Below is a small trained network, with its code and all its weights. Each question gives an input and a class and asks what happens when units are switched off, that is, made to give their printed mean instead of their output.

import numpy as np


def w(rows, s, z=0):
    codes = np.array(rows[::2]) - 128.0
    scale = np.full(codes.shape[1], s)
    scale[-1] = z or s
    return codes * scale


def f(y):
    return np.maximum(y, 0)


def log_softmax(a):
    a = a - a.max(-1, keepdims=True)
    return a - np.log(np.exp(a).sum(-1, keepdims=True))


def net(x, mask):
    res = np.array(x, float).reshape(1, 8) / 4 @ E
    y = f(res @ A[0][:, :-1].T + A[0][:, -1])
    res = res + np.where(mask, y, B[0][:, -1]) @ B[0][:, :-1]
    return log_softmax(res[-1] @ U[:, :-1].T + U[:, -1])


A, B = {}, {}
E = w([
[132,208,58,173],'x0',
[34,160,150,74],'x1',
[63,235,91,177],'x2',
[33,198,170,127],'x3',
[195,176,171,162],'x4',
[131,140,104,237],'x5',
[86,150,51,2],'x6',
[75,73,204,159],'x7',
],0.0079)
A[0] = w([
[98,150,217,116,255],'N1',
[80,144,135,77,50],'N2',
[170,123,137,207,148],'N3',
[183,152,92,78,144],'N4',
[129,49,10,152,140],'N5',
[61,129,96,90,109],'N6',
],0.011,0.0061)
B[0] = w([
[13,80,132,220,254],'N1',
[81,124,95,229,174],'N2',
[190,93,101,231,245],'N3',
[50,204,142,74,208],'N4',
[176,254,204,50,236],'N5',
[79,155,32,134,200],'N6',
],0.0088,0.008)
U = w([
[132,247,72,32,172],'0',
[128,108,242,86,129],'1',
[255,172,155,139,2],'2',
[173,68,64,242,145],'3',
],0.0081,0.0036)

Each question gives the input, the list of numbers given to net, and the class t.
The units are the neurons (one row each of A and B). Each row of codes is followed by its name. A weight is (code - 128) times the scale printed after its matrix; where a second scale follows, it is the last column's (A, B and U).
mask holds one flag per neuron, in row order. A switched-off neuron (its flag False) gives its mean, the last column of its row in B, instead of its output. The means were averaged over made-up inputs and are rounded, as every weight is.
A unit's drop is (log p(t) with every unit on - log p(t) with that unit switched off) / (log p(t) with every unit on - log p(t) with every unit switched off).
The circuit of an input: a set's keep is (log p(t) with only the set's units on - log p(t) with every unit switched off) / (log p(t) with every unit on - log p(t) with every unit switched off). Starting from all 6 units, units are removed one at a time, each time the one whose removal leaves the highest keep (on an exact tie, the one counted first), for as long as the keep stays at least 0.8.
circuit, biggest first: the units of the circuit, biggest drop first
unit that matters most: the unit with the biggest drop
top k neurons: the k neurons with the biggest drops, biggest first
drop of u: that unit's drop, to one decimal
input [5,2,-8,0,4,-7,-6,1], class 3: circuit, biggest first => N5
input [1,-6,-1,-6,4,4,7,8], class 2: circuit, biggest first => N5, N1
input [6,3,-3,7,-6,-1,-4,-2], class 3: top 2 neurons => N5, N4
input [-5,4,2,6,7,0,3,8], class 3: top 2 neurons => N1, N5
input [-7,6,0,7,6,5,-2,6], class 3: top 3 neurons => N1, N5, N4
input [-4,1,1,6,8,-2,-4,0], class 3: circuit, biggest first => N1, N5
input [-7,3,1,-1,5,-2,-6,-6], class 3: top 3 neurons => N5, N1, N4
input [-3,3,-5,6,1,1,-6,7], class 3: top 2 neurons => N1, N5
input [-2,1,-2,0,-7,1,-2,-2], class 0: top 2 neurons => N3, N1
input [-4,-7,3,-4,-6,-5,-2,0], class 1: top 2 neurons => N6, N3
input [-4,-5,2,-5,5,7,7,0], class 2: top 2 neurons => N6, N3
input [8,-3,7,-3,-7,4,-4,0], class 2: top 2 neurons => N5, N1
input [2,2,-7,-5,-4,2,-6,-8], class 0: top 2 neurons => N5, N4
input [6,-8,3,-8,4,-6,-3,-3], class 2: top 2 neurons => N3, N5
input [-2,-5,-3,-1,0,-1,0,1], class 2: unit that matters most => N1
input [8,6,-5,3,5,-7,2,5], class 3: drop of N1 => 0.4
input [-2,-4,-5,-6,-5,8,-1,3], class 2: drop of N5 => 0.8
input [-2,5,-8,0,2,-1,-5,0], class 3: drop of N3 => -0.3
input [2,-1,-1,-6,-8,-1,-6,-5], class 2: drop of N5 => 0.3
input [-2,-6,-6,-4,0,0,8,1], class 0: top neuron => N4
